Here is a tiny trained network, its code and every weight. The questions are about switching its units off for an input and a class, where a switched-off unit gives its printed mean instead of its output.

import numpy as np


def w(rows, s, z=0):
    codes = np.array(rows[::2]) - 128.0
    scale = np.full(codes.shape[1], s)
    scale[-1] = z or s
    return codes * scale


def norm(h):
    return h / np.sqrt((h * h).mean(-1, keepdims=True) + 1e-5)


def f(y):
    return y / 2 * (1 + np.tanh(0.7978845608 * (y + 0.044715 * y**3)))


def log_softmax(a):
    a = a - a.max(-1, keepdims=True)
    return a - np.log(np.exp(a).sum(-1, keepdims=True))


def net(x, mask):
    res = np.array(x, float).reshape(1, 2) / 4 @ E
    u = 0
    for l in range(3):
        y = f(norm(res) @ A[l][:, :-1].T + A[l][:, -1])
        res = res + np.where(mask[u : u + 9], y, B[l][:, -1]) @ B[l][:, :-1]
        u += 9
    return log_softmax(norm(res)[-1] @ U[:, :-1].T + U[:, -1])


A, B = {}, {}
E = w([
[92,107,55,155,235],'x0',
[145,65,61,5,104],'x1',
],0.0021)
A[0] = w([
[152,102,134,138,132,126],'0.n1',
[182,179,78,145,115,135],'0.n2',
[123,121,138,130,132,71],'0.n3',
[116,155,146,125,85,46],'0.n4',
[161,31,97,45,120,90],'0.n5',
[67,126,24,166,212,106],'0.n6',
[125,167,116,110,116,3],'0.n7',
[78,181,222,252,153,201],'0.n8',
[237,132,205,119,32,144],'0.n9',
],0.0024,0.0019)
B[0] = w([
[122,132,128,129,126,127],'0.n1',
[122,133,138,113,142,132],'0.n2',
[118,67,138,179,107,103],'0.n3',
[98,56,154,158,164,100],'0.n4',
[144,199,79,209,84,152],'0.n5',
[145,117,235,33,136,165],'0.n6',
[118,41,160,216,119,80],'0.n7',
[151,125,35,67,83,252],'0.n8',
[95,130,140,66,250,189],'0.n9',
],0.0023,0.002)
A[1] = w([
[144,79,128,67,143,54],'1.n1',
[144,163,135,91,153,117],'1.n2',
[129,79,176,135,102,55],'1.n3',
[128,94,147,58,160,50],'1.n4',
[121,130,126,126,127,121],'1.n5',
[144,197,101,74,142,177],'1.n6',
[129,170,168,254,131,5],'1.n7',
[115,119,148,115,139,118],'1.n8',
[83,164,180,223,135,64],'1.n9',
],0.0039,0.0011)
B[1] = w([
[160,188,97,177,109,157],'1.n1',
[107,148,109,175,104,170],'1.n2',
[135,104,119,79,174,84],'1.n3',
[150,187,96,167,104,154],'1.n4',
[132,128,128,129,128,127],'1.n5',
[86,117,122,237,82,247],'1.n6',
[220,182,3,92,89,180],'1.n7',
[128,147,117,123,124,123],'1.n8',
[236,203,49,100,89,168],'1.n9',
],0.0028,0.0016)
A[2] = w([
[136,127,128,143,92,94],'2.n1',
[173,119,59,65,91,34],'2.n2',
[173,138,254,67,123,41],'2.n3',
[131,110,117,122,254,88],'2.n4',
[154,123,135,108,118,102],'2.n5',
[180,132,197,102,93,104],'2.n6',
[145,65,59,49,96,35],'2.n7',
[107,115,130,229,98,8],'2.n8',
[158,125,134,137,104,94],'2.n9',
],0.0055,0.0013)
B[2] = w([
[121,98,104,137,178,149],'2.n1',
[145,215,107,178,182,250],'2.n2',
[71,74,160,59,213,187],'2.n3',
[66,72,240,4,134,197],'2.n4',
[111,117,106,152,159,124],'2.n5',
[55,70,122,95,202,191],'2.n6',
[180,205,130,208,125,243],'2.n7',
[59,53,60,158,133,145],'2.n8',
[101,115,72,123,172,134],'2.n9',
],0.0038,0.0015)
U = w([
[210,247,82,156,138,183],'0',
[60,80,216,13,191,205],'1',
[49,41,77,212,76,136],'2',
[186,71,189,143,100,2],'3',
[186,69,185,142,104,5],'4',
],0.012,0.0063)

Each question gives the input, the list of numbers given to net, and the class t.
The units are the neurons (one row each of A and B). Each row of codes is followed by its name. A weight is (code - 128) times the scale printed after its matrix; where a second scale follows, it is the last column's (A, B and U).
mask holds one flag per neuron, layer by layer. A switched-off neuron (its flag False) gives its mean, the last column of its row in B, instead of its output. The means were averaged over made-up inputs and are rounded, as every weight is.
A unit's drop is (log p(t) with every unit on - log p(t) with that unit switched off) / (log p(t) with every unit on - log p(t) with every unit switched off).
The circuit of an input: a set's keep is (log p(t) with only the set's units on - log p(t) with every unit switched off) / (log p(t) with every unit on - log p(t) with every unit switched off). Starting from the 12 units with the biggest drops (on a tie, the unit counted first), units are removed one at a time, each time the one whose removal leaves the highest keep (on an exact tie, the one counted first), for as long as the keep stays at least 0.8.
circuit, biggest first: the units of the circuit, biggest drop first
unit that matters most: the unit with the biggest drop
top k neurons: the k neurons with the biggest drops, biggest first
top k neurons in layer l: the k neurons of layer l with the biggest drops, biggest first
drop of u: that unit's drop, to one decimal
input [-3,-2], class 2: top 3 neurons in layer 0 -> 0.n8; 0.n6; 0.n9
input [-7,7], class 0: top 2 neurons -> 2.n7; 0.n6
input [7,7], class 0: unit that matters most -> 2.n7
input [0,-1], class 2: circuit, biggest first -> 1.n6; 2.n8
input [-3,-3], class 2: top 4 neurons -> 0.n8; 0.n6; 0.n5; 0.n9
input [3,2], class 2: top 2 neurons in layer 0 -> 0.n9; 0.n8
input [4,4], class 0: top 3 neurons in layer 2 -> 2.n7; 2.n6; 2.n3
input [-8,-6], class 1: top 2 neurons -> 2.n3; 2.n6
input [1,-3], class 2: top 2 neurons -> 0.n8; 0.n5
input [-3,-1], class 2: top 2 neurons -> 0.n6; 0.n9
input [0,-3], class 2: top 2 neurons in layer 0 -> 0.n8; 0.n5
input [-1,4], class 0: drop of 0.n5 -> 0.0
input [5,-1], class 1: drop of 2.n4 -> 0.2
input [5,2], class 1: circuit, biggest first -> 2.n4
input [7,-5], class 1: drop of 2.n4 -> 2.1
